Here is a tiny trained network, its code and every weight. The questions are about switching its units off for an input and a class, where a switched-off unit gives its printed mean instead of its output.

import numpy as np


def w(rows, s, z=0):
    codes = np.array(rows[::2]) - 128.0
    scale = np.full(codes.shape[1], s)
    scale[-1] = z or s
    return codes * scale


def f(y):
    return y / 2 * (1 + np.tanh(0.7978845608 * (y + 0.044715 * y**3)))


def log_softmax(a):
    a = a - a.max(-1, keepdims=True)
    return a - np.log(np.exp(a).sum(-1, keepdims=True))


def net(x, mask):
    res = np.array(x, float).reshape(1, 6) / 4 @ E
    y = f(res @ A[0][:, :-1].T + A[0][:, -1])
    res = res + np.where(mask, y, B[0][:, -1]) @ B[0][:, :-1]
    return log_softmax(res[-1] @ U[:, :-1].T + U[:, -1])


A, B = {}, {}
E = w([
[166,192,164,190,137,105,117,41,88,148,166,209],'x0',
[144,202,171,105,71,57,63,193,75,57,210,61],'x1',
[131,218,104,105,51,63,153,149,184,150,111,148],'x2',
[28,119,45,116,64,91,155,67,81,86,81,98],'x3',
[204,147,162,200,82,74,161,152,164,254,114,110],'x4',
[202,92,178,116,111,77,206,74,203,93,54,77],'x5',
],0.0083)
A[0] = w([
[133,128,140,64,144,211,91,193,200,104,123,113,188],'N1',
[100,112,110,125,174,83,170,103,112,173,104,106,170],'N2',
[114,123,138,54,141,137,132,117,145,21,104,110,241],'N3',
[155,236,114,103,38,49,59,134,163,75,117,131,177],'N4',
[201,145,153,187,78,73,86,176,176,125,129,80,95],'N5',
[106,157,118,68,144,156,102,194,173,184,150,109,132],'N6',
[254,177,187,175,145,69,208,158,227,155,129,116,251],'N7',
[145,124,132,144,151,180,86,183,158,173,118,172,187],'N8',
[128,84,154,158,187,164,149,136,126,154,102,128,79],'N9',
[79,73,70,128,129,166,123,82,156,143,141,208,135],'N10',
[163,152,121,163,184,97,63,127,33,156,212,189,167],'N11',
],0.0084,0.0025)
B[0] = w([
[123,125,88,72,194,116,108,175,101,85,136,109,175],'N1',
[139,126,132,146,133,141,152,148,153,131,133,146,159],'N2',
[105,101,72,65,143,59,88,121,96,96,165,176,191],'N3',
[63,164,167,153,127,143,135,100,118,198,177,134,210],'N4',
[178,141,58,139,121,103,161,75,143,165,167,151,191],'N5',
[146,110,112,87,151,94,151,150,88,116,140,151,161],'N6',
[177,131,4,158,189,146,185,95,173,184,103,128,252],'N7',
[115,94,114,140,179,123,105,156,145,104,168,99,174],'N8',
[96,120,151,178,145,193,98,105,105,134,159,115,169],'N9',
[133,138,81,162,79,149,155,118,192,155,118,132,189],'N10',
[64,129,166,130,141,189,88,167,132,115,110,118,205],'N11',
],0.011,0.014)
U = w([
[174,141,174,181,69,96,153,179,103,138,77,109,6],'0',
[91,146,254,176,168,213,34,156,98,86,137,118,106],'1',
[164,72,87,73,204,47,124,147,109,58,131,127,250],'2',
[181,187,78,208,144,186,199,76,166,181,98,146,169],'3',
[104,164,171,125,28,43,129,108,100,132,157,143,86],'4',
],0.0072,0.002)

Each question gives the input, the list of numbers given to net, and the class t.
The units are the neurons (one row each of A and B). Each row of codes is followed by its name. A weight is (code - 128) times the scale printed after its matrix; where a second scale follows, it is the last column's (A, B and U).
mask holds one flag per neuron, in row order. A switched-off neuron (its flag False) gives its mean, the last column of its row in B, instead of its output. The means were averaged over made-up inputs and are rounded, as every weight is.
A unit's drop is (log p(t) with every unit on - log p(t) with that unit switched off) / (log p(t) with every unit on - log p(t) with every unit switched off).
The circuit of an input: a set's keep is (log p(t) with only the set's units on - log p(t) with every unit switched off) / (log p(t) with every unit on - log p(t) with every unit switched off). Starting from all 11 units, units are removed one at a time, each time the one whose removal leaves the highest keep (on an exact tie, the one counted first), for as long as the keep stays at least 0.8.
units of the circuit, in order: the units of the circuit, biggest drop first
unit that matters most: the unit with the biggest drop
k most important neurons: the k neurons with the biggest drops, biggest first
drop of u: that unit's drop, to one decimal
input [-4,8,2,-1,-3,-2], class 4: unit that matters most => N4
input [-4,6,2,5,-3,0], class 4: 2 most important neurons => N4, N7
input [-1,-3,2,-1,-2,0], class 2: units of the circuit, in order => N7, N4
input [-6,8,5,-1,-1,8], class 3: 4 most important neurons => N4, N7, N5, N8
input [-3,-3,-3,-1,4,-4], class 1: 2 most important neurons => N7, N5
input [-8,-6,0,-5,0,5], class 2: 2 most important neurons => N1, N4
input [5,3,8,-1,-7,0], class 1: 3 most important neurons => N5, N7, N10
input [1,8,5,-1,-7,-1], class 4: 2 most important neurons => N4, N3
input [-4,-8,-5,4,-4,7], class 2: 3 most important neurons => N3, N7, N4
input [2,2,1,3,-7,-1], class 4: units of the circuit, in order => N7, N8
input [-8,8,3,8,-5,6], class 4: 4 most important neurons => N4, N7, N8, N6
input [6,6,6,5,-7,-4], class 1: 2 most important neurons => N11, N5
input [2,-5,4,-6,-7,6], class 2: 4 most important neurons => N3, N4, N1, N5
input [-2,5,3,8,-8,-7], class 4: 2 most important neurons => N4, N7
input [1,8,2,-3,5,-7], class 1: 2 most important neurons => N11, N10
input [-1,4,4,-5,-5,-8], class 1: units of the circuit, in order => N11
input [-1,8,7,2,-4,-7], class 1: drop of N7 => 0.2
input [7,7,-2,0,-5,3], class 1: drop of N11 => 0.2
input [-1,-7,-7,0,7,-5], class 1: drop of N8 => 0.1
input [-7,4,-1,1,6,-5], class 2: units of the circuit, in order => N6
input [-8,-8,7,4,-3,7], class 2: drop of N3 => 0.4
